Below are the code and all the weights of a small trained network. Each question names an input and a target symbol and asks about switching units off, where a switched-off unit gives its printed mean instead of its output.

import numpy as np


def w(rows, s, z=0):
    codes = np.array(rows[::2]) - 128.0
    scale = np.full(codes.shape[1], s)
    scale[-1] = z or s
    return codes * scale


def norm(h):
    return h / np.sqrt((h * h).mean(-1, keepdims=True) + 1e-5)


def f(y):
    return np.maximum(y, 0)


def softmax(a):
    e = np.exp(a - a.max(-1, keepdims=True))
    return e / e.sum(-1, keepdims=True)


def log_softmax(a):
    a = a - a.max(-1, keepdims=True)
    return a - np.log(np.exp(a).sum(-1, keepdims=True))


def net(x, mask):
    ids = ['αεηθλμψω'.index(c) for c in x.split()]
    T = len(ids)
    res = E[ids] + P[:T]
    r = norm(res)
    for j in range(2):
        rows = slice(2 * j, 2 * j + 2)
        q, k, v = (r @ M[0][rows].T for M in (Q, K, V))
        z = softmax(np.where(np.tri(T) > 0, q @ k.T / 2**0.5, -1e9)) @ v
        o = O[0][rows]
        res = res + np.where(mask[j], z, o[:, -1]) @ o[:, :-1]
    y = f(norm(res) @ A[0][:, :-1].T + A[0][:, -1])
    res = res + np.where(mask[2:26], y, B[0][:, -1]) @ B[0][:, :-1]
    return log_softmax(norm(res)[-1] @ U[:, :-1].T + U[:, -1])


Q, K, V, O, A, B = {}, {}, {}, {}, {}, {}
E = w([
[83,137,81,25],'α',
[83,214,103,165],'ε',
[156,58,21,169],'η',
[216,79,201,105],'θ',
[141,176,66,249],'λ',
[98,178,123,52],'μ',
[162,190,142,252],'ψ',
[143,95,31,71],'ω',
],0.018)
P = w([
[86,100,166,85],'0',
[97,101,63,90],'1',
[143,123,230,141],'2',
[21,73,158,167],'3',
[122,126,53,83],'4',
[162,131,225,142],'5',
[18,49,177,172],'6',
[137,160,58,75],'7',
[175,141,218,144],'8',
[13,35,185,173],'9',
[163,197,54,82],'10',
[183,160,210,150],'11',
[8,21,199,187],'12',
[163,207,61,88],'13',
],0.012)
Q[0] = w([
[2,151,54,167],'H0',
[125,140,120,138],'H0',
[122,104,160,99],'H1',
[97,112,149,160],'H1',
],0.05)
K[0] = w([
[254,232,43,82],'H0',
[144,138,150,131],'H0',
[180,183,109,92],'H1',
[168,142,143,152],'H1',
],0.032)
V[0] = w([
[2,67,252,179],'H0',
[72,72,159,161],'H0',
[64,76,98,112],'H1',
[74,193,122,50],'H1',
],0.0071)
O[0] = w([
[161,5,254,196,2],'H0',
[109,65,184,146,76],'H0',
[79,161,61,98,132],'H1',
[135,212,194,30,124],'H1',
],0.0046,0.0033)
A[0] = w([
[101,40,104,119,108],'N0',
[142,127,102,116,144],'N1',
[199,199,181,167,112],'N2',
[247,67,108,80,2],'N3',
[89,99,135,81,74],'N4',
[160,134,142,149,96],'N5',
[170,134,89,146,83],'N6',
[160,137,140,184,112],'N7',
[51,95,168,171,51],'N8',
[89,89,194,88,69],'N9',
[55,130,107,132,14],'N10',
[190,90,62,183,89],'N11',
[120,93,48,151,188],'N12',
[157,29,65,81,147],'N13',
[108,88,62,113,131],'N14',
[182,89,38,116,101],'N15',
[142,62,172,174,99],'N16',
[230,135,103,125,176],'N17',
[177,196,161,165,35],'N18',
[133,62,142,170,19],'N19',
[140,5,149,137,109],'N20',
[193,101,130,179,111],'N21',
[61,168,74,166,2],'N22',
[51,37,174,153,85],'N23',
],0.017,0.0086)
B[0] = w([
[142,150,154,186,165],'N0',
[125,123,144,146,167],'N1',
[110,120,182,76,239],'N2',
[124,2,172,159,151],'N3',
[141,125,147,179,159],'N4',
[104,143,129,139,153],'N5',
[86,129,125,123,156],'N6',
[174,131,138,95,213],'N7',
[67,161,116,177,165],'N8',
[144,147,68,111,163],'N9',
[161,149,76,83,147],'N10',
[104,53,124,122,204],'N11',
[105,193,97,85,254],'N12',
[166,43,131,79,204],'N13',
[99,134,163,159,199],'N14',
[174,170,128,173,191],'N15',
[147,176,118,198,195],'N16',
[67,153,98,149,213],'N17',
[160,151,60,170,181],'N18',
[190,109,98,125,147],'N19',
[135,158,152,53,177],'N20',
[83,115,90,148,203],'N21',
[202,98,179,159,187],'N22',
[81,189,96,183,168],'N23',
],0.054,0.0077)
U = w([
[131,69,154,139,254],'α',
[54,147,206,116,92],'ε',
[140,130,162,58,154],'η',
[134,75,52,171,104],'θ',
[55,99,90,108,122],'λ',
[196,139,54,122,85],'μ',
[97,132,155,251,114],'ψ',
[209,156,190,142,131],'ω',
],0.02,0.0089)

Each question gives the input, a string of symbols that net reads in full, and the target symbol t.
The units are the heads (2 rows each of Q, K, V and O) and the neurons (one row each of A and B). Each row of codes is followed by its name. A weight is (code - 128) times the scale printed after its matrix; where a second scale follows, it is the last column's (O, A, B and U).
mask holds one flag per unit, heads first, then neurons. A switched-off unit (its flag False) gives its mean, the last column of its rows in O or B, instead of its output. The means were averaged over made-up inputs and are rounded, as every weight is.
A unit's drop is (log p(t) with every unit on - log p(t) with that unit switched off) / (log p(t) with every unit on - log p(t) with every unit switched off).
The circuit of an input: a set's keep is (log p(t) with only the set's units on - log p(t) with every unit switched off) / (log p(t) with every unit on - log p(t) with every unit switched off). Starting from the 12 units with the biggest drops (on a tie, the unit counted first), units are removed one at a time, each time the one whose removal leaves the highest keep (on an exact tie, the one counted first), for as long as the keep stays at least 0.8.
units of the circuit, in order: the units of the circuit, biggest drop first
unit that matters most: the unit with the biggest drop
k most important neurons: the k neurons with the biggest drops, biggest first
heads that matter: for each layer, one digit per head in row order, 1 if its drop is at least 0.15 and else 0, layers parted by /
drop when u is switched off: that unit's drop, to one decimal
input λ η η λ ψ ω μ θ, target α: units of the circuit, in order	(N3)
input λ ψ ω ψ, target ω: units of the circuit, in order	(N17, N7)
input α η ψ α ω ψ ψ ω ψ ψ μ ε μ, target μ: heads that matter	10
input ψ ψ ψ ψ α α, target μ: heads that matter	00
input θ ε ψ ψ μ α ω ψ ω α, target ω: heads that matter	10
input ψ ψ α ψ μ ψ η ω ω ψ ψ α μ, target ψ: 2 most important neurons	(N4, N13)
input ψ θ ω ψ ψ μ α, target ψ: 3 most important neurons	(N4, N14, N0)
input ψ ω ψ ψ ψ ψ μ ψ μ, target η: heads that matter	01
input μ η λ θ θ, target α: 2 most important neurons	(N3, N12)
input ω μ θ λ α μ μ, target μ: 2 most important neurons	(N2, N10)
input ψ ψ ψ μ ψ μ μ ψ, target ε: 3 most important neurons	(N2, N17, N13)
input ψ ψ μ ψ λ ω λ, target ω: 3 most important neurons	(N22, N17, N21)
input ψ ψ μ ψ ψ μ μ α, target η: 3 most important neurons	(N21, N16, N18)
input θ ω μ ψ ψ ω ψ λ μ ψ μ μ ψ ε, target ω: units of the circuit, in order	(N22)
input μ ψ ψ α α ψ α, target ψ: 3 most important neurons	(N14, N0, N4)
input ψ ψ θ, target ε: 3 most important neurons	(N20, N2, N16)
input α ψ ψ μ α ψ ψ ω μ α θ α, target μ: 2 most important neurons	(N9, N2)
input α μ θ ψ ψ μ ω, target ω: 2 most important neurons	(N0, N13)
input ω ω ω θ ψ ω η, target ω: 4 most important neurons	(N15, N0, N14, N13)
input μ μ ψ α α μ, target η: unit that matters most	N9
input ψ μ μ ψ α θ ψ ψ μ η η ψ λ η, target λ: 3 most important neurons	(N12, N17, N11)
input ω ψ ψ ω, target ω: 3 most important neurons	(N0, N15, N13)
input ψ ψ λ μ α, target η: drop when N23 is switched off	0.4
input ψ ε μ ψ ψ θ, target ε: drop when N3 is switched off	0.2
input ω μ ψ ψ μ ψ ψ α η, target θ: drop when N19 is switched off	0.9
input ψ ω η μ, target ω: drop when N15 is switched off	0.0
input α ε ψ μ ε ψ μ, target ψ: unit that matters most	H1
